Table B holds the same points as the rows below and some others, measured another way and shuffled. Each row below is followed by which row of B it is.
B, 72 x 20:
[[ -86  277 -130  118  -78  146 -270   51  158  -59  -45  -68  -38  126
   182  -25   72  -25  -48   72]
 [  92 -213   77   28   11  -94  183   93 -207  160  104  -17  208   51
  -117   64  -29  -31   -2 -125]
 [  29    3  -72  112 -176   22   25   75   -2   -9   94   -7   86   30
   -13   18   42 -115   26  173]
 [ -74  187 -306  256   18  -49 -126  272   84 -276  101 -114  127  255
   124 -231  113 -188 -134  213]
 [  60 -233   78   19  -22 -183  244  103 -167   42  153   69  140  -13
  -138   26  -63 -137  -20  -35]
 [ 119   61 -118   57   63  102   98  106 -148 -138  128 -165 -289  118
    77    3 -104  146   12  369]
 [  77   59  -79   93   63  104   -8  119   25  -53   40 -129    1  166
    84   29   20  -43   -8  108]
 [ 149  -91   13   48  -82   91  164    2   85   59   97   34   79    5
   -21  141   11 -182  101  133]
 [ 182  -85  -51  113   18   89  157  108 -103   76  139 -104   79  135
   -40   84  -10   -6   46  117]
 [ 115   59 -155   -4   64  103   94   58  -37 -164   82  -94 -240   41
   142   -3  -58   31   68  388]
 [  98 -224  133  -68   67  -74  189   21 -243  228   70   16  114    0
   -82  111  -89   61   24 -200]
 [ -20   20  -47   86  102 -122  117   99   90 -150  191  111  -98   79
    23  -68 -107 -225 -112   38]
 [ 131 -239   11  -50   48  -98  257   89 -261   38   89  -51   92  -13
   -54   39  -52   15   60   87]
 [   6  150   29   86  115  141 -120   22  225   74    2   -4    7  178
   109   89   -9 -113  -74 -206]
 [ -14  159  -41  112  146  101 -143   81   46   98   29  -78   13  235
   105    5  -18   36 -110 -218]
 [  13  -17  204 -129   90   67  -13 -113   62  212  -66   83  -42  -26
    72  188  -90    0    4 -324]
 [  79  -42  -67   32    7    8  112   68  -36  -26   85  -19   23   35
    37   15   -7  -70   40  151]
 [  50   63  -76   27   91   79  -19   79   91  -98   -4  -74  -21  103
   136   19   21  -87    0   95]
 [ 100   73   73   69   43  224  -59   -8  152  182  -12  -51   53  147
    62  195   17  -50   13 -160]
 [  62   22  -88   86  -15    3  108  141   -6 -265  132  -67 -191   66
    39  -19  -62 -105  -14  378]
 [-108  155  -37   81  164  -65  -83   85  168 -121   72   65  -90  144
   121  -82  -74 -173 -171 -147]
 [ -14 -109    1   59    6 -175  124  117 -175   62  159   53  124   56
   -78  -57  -62  -52  -85 -102]
 [  90    0  -45   83   67   86    1   90  -35  110   24 -108  156  155
    41   51   49   -1    5  -69]
 [  79   -1 -138   36  102   35   45  128  -80  -86   25 -131   39  112
   108  -35   32   -2   25  162]
 [-126  193  159   62 -261  120 -271  -24  107   56  -57   22 -146   11
    32  143  -26   10  -81  -80]
 [ -43 -116   14    5   84 -219  107  154 -142 -108   86   11   68   50
   -18  -79  -58 -113 -105  -49]
 [ 159    6  -23   12   46  200   38    0   94   81  -13  -79   48   74
    98  154   42  -57  110   73]
 [-111  -74   10   84  130 -286   61  170 -162   20  151   73  153  132
   -62 -144  -83  -93 -207 -305]
 [ -14 -124  128   -2  -17 -143  107   26 -151  168  116  106   70   -4
  -100   48 -106  -19  -66 -228]
 [  88  100 -210  212   -6  116   -1  120   61   37  141  -66  137  201
    53  -33   69  -82    3  123]
 [  90  151 -283  333   12  122  -71  241   67  -27  148 -184  234  346
    51  -92  137 -103  -63  133]
 [-213  163  -96  134  136 -229 -117  245   91 -398   90   11 -118  178
   102 -238  -62 -233 -285   -4]
 [-191  162  159   -1  205  -67 -197   14  304  -56  -60  134  -69  118
   138   16  -86 -244 -231 -469]
 [ 222 -169 -402 -132  148  -19  384   16   85 -247   54   39  168 -166
   245 -118  128 -329  318  625]
 [  37  166 -178  152   15  143 -103   93   53   13   58 -108   37  194
   114  -22   55    4  -19   92]
 [ 256 -229   95  -66   33  113  264   -3 -177  181   56  -92   37   -1
   -51  223  -52   70  157   85]
 [ -48  148  -55   58   32   79 -149   42  224  -57  -49    7   50   95
   161   10   61 -180  -41  -45]
 [ 189 -298  279 -145  102    4  277  -62 -213  292   53   23   19  -43
  -112  267 -149   76   79 -239]
 [  87  -71  -18   11  -26   14  120   15  -80  120   89   19   63    1
     0   62  -25  -21   63   44]
 [ 126   81 -142   83   62  206  -37   48  169   38  -17  -97  164  141
   153   70  122 -127   87   81]
 [  47  -70 -143   59  -20  -89  151  101 -101  -42  139   15  101   13
    11  -77    6  -94   28  177]
 [ 332 -116   -4 -164   70  287  238   -8 -309  -25   -5 -295 -399  -26
   100  232 -120  354  244  547]
 [ 115 -196  -61  -44   -2  -85  250   29 -140   85  108   58  165  -68
   -12   15   -7  -90  109  104]
 [ 226 -109   71 -130   47  166  217  -52 -189   69   47 -103 -290  -51
    45  207 -148  198  153  259]
 [ 161  -68  -82  -28   44  102  141    6  -36   57   40  -48   41   13
    77   80   16  -25  135  169]
 [  81 -174   79   78 -159  -50  131   83 -179  166  110  -11  199   26
  -151  102   -3  -26   19  -38]
 [  86 -246 -277    3  -31 -255  345  174 -151 -240  166   41  262 -102
    13 -194   80 -285  118  446]
 [  78  107 -158  195   14  100   11  104   95  -14  150  -44   49  190
    51  -21   23 -108  -18  121]
 [ -44   66   71  134   -8   13 -112   95   41   92   35  -19   94  169
   -15   53  -10  -65 -128 -241]
 [ 137 -147   16  116  -17   15   97  133 -215  216   95 -124  271  158
  -103   81   35   46    6 -103]
 [ 148 -170 -100 -142   75  -22  275  -19 -113  -38   59   20  -19 -126
    96   18  -32  -46  175  289]
 [  78 -197  -64   65 -162 -131  220  104 -251   69  173   16  193  -34
  -119  -18   -1  -41   58  169]
 [ 178  131   59 -144   96  349  -15  -70  -88  -58  -72 -237 -587   30
   204  238 -164  344  119  357]
 [ 157 -114  103  -51  -96   97  204  -63  -43   90   92   42 -141  -90
   -38  204 -103  -20  124  176]
 [ 106  -53 -335  139 -172  -20  177  123   47 -137  154   16  266  -20
    51 -119  163 -285  152  495]
 [-111  119   53   -1   35  -57  -32  -18  217 -109   64  175 -182  -11
    95   -1 -113 -214 -106  -76]
 [ 115  172  121   20   54  387 -188 -122  227  341 -113  -63    6  149
   140  293   24   64   62 -286]
 [ -13  -93  -10   48    9 -157  104   97 -173   75  135   38  106   46
   -59  -51  -56  -26  -64  -94]
 [   4 -176  -77    8  -57 -225  200  144 -172 -149  123   34  122  -59
   -35 -101   -2 -161    2  196]
 [ -16   69    0  111   25   33  -74   89  113   19   31  -14  101  145
    49   29   25 -139  -75 -125]
 [ 142 -178  314 -154 -495  137  251 -304   34  264   95  286 -217 -405
  -159  410 -149  -73  267  235]
 [  61  -76  210  -37  -72   46  114  -71  107   97   52  129  -73  -63
   -43  216  -98 -154   30  -77]
 [ -15   30  196  -56  160   18  -18   11   86  -35  -13   18 -220   73
    63  122 -148  -50 -103 -201]
 [  83 -218  -50   29  -23 -154  231  134 -252   37  128  -16  219    8
   -83  -36    2  -60   34   86]
 [-113  135   41   74  100  -31 -143   64  223  -62   -2   63   20  130
   100   -8  -19 -214 -155 -255]
 [ -61  164  -85  240 -307   60 -165  139   41  -62   92  -51   35  116
   -24  -12   65  -78  -70  190]
 [-101  224   38  172 -244  116 -229   50  144    3   30    0  -82   98
    22   66    4  -60  -98   13]
 [-104   61  -49  226 -187 -113 -101  200 -254   73  161  -67   92  167
  -115  -99  -19  112 -175  -50]
 [-105  186 -152  169  -18  -32 -127  118  140 -108   98   33   33  139
    97 -128   26 -161 -125   16]
 [ 108  157  -50   -1  131  281 -110  -16  140   46  -85 -144  -90  142
   215  129   28   49   64   35]
 [-107  -13   75   95  -99 -158  -25   99 -170   98  134   61   49   66
  -101  -33  -86   20 -156 -207]
 [  -5 -111  169 -136  199  -62   -5   28 -182  175  -92  -52   92   57
    48   83  -64  113  -63 -393]]
Rows of B count from 0, top down.

[ -48    4   -1  -67  -58   44  -63  -63  -50  -29 -167  -30  111  -27
    9  -57  135   28  -63   31   50  -30   -2  126 -195    8  242   58
  -13   73   92]  16
[ -58  -22    9  -69   21  -93   73   -6 -128   11  -39  145    7   31
 -109 -100   70   -1   40   44  -88  100   71   23  -12   -7   73   24
   61  -23  -60]  23
[-178  -66   46   21  -89 -144  141  -45  -79  -21  -34  -44  -44   25
   91 -211  -12    7    4  -28 -173  107   35  -52  -81   14 -107   79
  113   45   38]  5
[  16   24 -112  -29  196   -8  122  -65 -118   79   63  152  -91  -50
  -30  -66   41   80   62   80 -148  128   66  -27  -65  -89  -15  -74
  193 -157 -118]  46
[  44   24  -18  -45   57  -31    0  -11  -66   17   -7  110  -62   62
  -75    7   74  -19   22   23   33    1   11   51   47 -100   18  -45
   10  -86  -59]  36
[   7  -29   68  -67   51  -29   24   72 -154  126  -13  136  -12  117
  -27   62  149   40   71   11    6   20   60   89  -72 -157   65  119
  -37  -45  -73]  0
[ -90  -10  -85   95  -85  -44   -8 -104  149 -153   -7 -105    3   61
  175 -186  -53  -46  -59 -132  -25  -37  -98  -37   32   13 -250  -90
  161  -38   68]  11
[ -88  -29   17  -10  -24  -84   49  -14  -45  -36   -5   60    1   40
  -30 -118   35  -18    6  -15  -57   58   35    9   14   16  -42   13
   67    5   11]  6
[ -34   21   45  -76    9 -102   66  -32 -105  -31  -19  101  -98   -2
 -173  -86   33  -71   -9   72  -16   59   52    3  113   -3   36  -62
  -18   -2    1]  69
[  28   70  -10   34  -58   24  -54 -130   68  -66  -65 -209 -182  -22
  115  -14    4  -48 -135   -6  143 -138  -99   49  -11 -109  -72 -109
  -62   -3  161]  61
[ -44   35   61  -17  -57   -5  -53  -42   45 -103  -13  -17   -6   18
  -46  -52   51  -93  -81  -26  115  -72  -21   51   92   16  -36  -61
  -60   48  132]  18
[ -14   35   66 -101 -106   33 -115  -42  -26  -64 -188  -25   93   26
  -67  -18  147  -61  -93   27  162 -101  -32  146  -65  -11  242   24
 -133   88  116]  10
[ -24   -8    3   25   -1  -52  -11    1   22  -46   52   66  -25  103
   -9  -40   34  -48   10  -65   27  -14   -6   17  105  -42 -144  -38
   42  -50    1]  59
[  28   73  -49  -71  101  -52  108 -116 -129   18  -30   52 -206  -95
 -116  -81   10   -6  -24  140  -56   75   37  -21   19  -71   60 -131
   50  -81  -25]  50
[-95 -62  22  22   0 -66  17  36 -18 -31  70 108  60  68 -31 -65  63   0
  37 -60 -43  61  66  32  27  41 -77  51  72  22  19]  34
[ -56   40   43  -10  -20  -66   60  -97  -32  -71   -1  -52 -160  -75
  -71 -106  -14  -66  -83   54   12   15   20  -12   76   17  -45  -97
  -20   43  122]  35
[-29   7  -8 -54   9 -69  45 -41 -85 -13 -50  74 -41  19 -72 -91  47 -18
   0  36 -38  47  23  16  11 -35  42 -31  45 -36 -28]  17
[ -73   23   43  -20  -61 -128  125 -119 -108  -24  -74 -117 -249  -81
  -21 -142  -39  -37  -76   90  -64   45   19  -29  -11  -29  -11  -48
  -13   43   96]  43
[-127    1  102  -70  -20 -221  283 -105 -268   68  -67  -53 -337 -118
  -84 -206  -55   -5  -19  171 -221  186  105  -97  -41  -46   17    8
    7   33   28]  41
[ -15  -12  -94   49  193   42   67  -34  -46   60  155  103  -53  -81
   20  -11   55  112   42   25 -101  103   94   15  -92  -23  -75  -35
  180  -76   -2]  54
[ -19  -52   83   49  -19   -5  -11   55  -40  104   32  -54  -67  145
  182   87  112   44   23  -85   57  -71   -5   86 -114 -192 -124  145
  -50  -16   39]  66
[-142  -38    2   85  -33  -29    9  -22  106 -113  103    2   72   40
   87 -142    0  -30  -26 -125  -37   18   -1  -25   51   78 -238  -21
  131   22  104]  47
[-124  -81  -41   92  -28  -17  -47    4   90 -122   86   47  138   16
   18  -93   44   13   -6 -106  -23   36   51   58   -6  159  -97   22
  124   85  116]  29
[-110 -100  -22  -41  -19    4  -30   59  -69   20  -87  165  301  115
   37  -82  176   90   78  -69  -84   74   60  111 -215   28  155  192
  131   20  -60]  3
[ -24   37   10  -33   18  -36   22  -68  -42  -52   -6   24  -88  -54
 -107  -63   35  -44  -54   55   31   15   31   26   52   16   30  -86
   -9   16   74]  26
[   0   62  116  -70  -61   14  -95  -30    9  -93  -41    0  -24    2
 -152   10   96 -127 -107   26  208 -109   -6   93  133    9   81  -68
 -181   88  166]  56
[ -36  -27   25   39   63   -3   36   12  -39   59   93   28  -59   40
   69   12   71   45   23  -34  -13   12   43   36  -56  -89 -114   45
   42  -27   33]  51
[ -19   21   -8  -96 -225   -7 -147 -112  -10 -117 -359 -156   96   40
   23  -88  110  -51 -132   25  142 -130 -108  165 -169  -12  327   35
 -107  101  106]  62
[-117  -33  -13   35  -38  -88  127  -79  -49    8  -31  -86  -86   20
  174 -177  -16   38   -8  -32 -146   67  -16  -51 -121  -69 -142   33
  139  -31   13]  19
[ -28   17  -16  -29   63  -29   16  -32  -32  -57   47  126   -8  -38
 -150  -62   51  -31   -9   38    1   52   60   25   90   57   12  -84
   48   -6   32]  39
[  78  -74   37    7  -60   -9 -102   45 -131  137 -135  -88 -105  110
   96  197  171   98    7   17  133 -101   13  231 -246 -206  202  201
 -169   50   37]  24
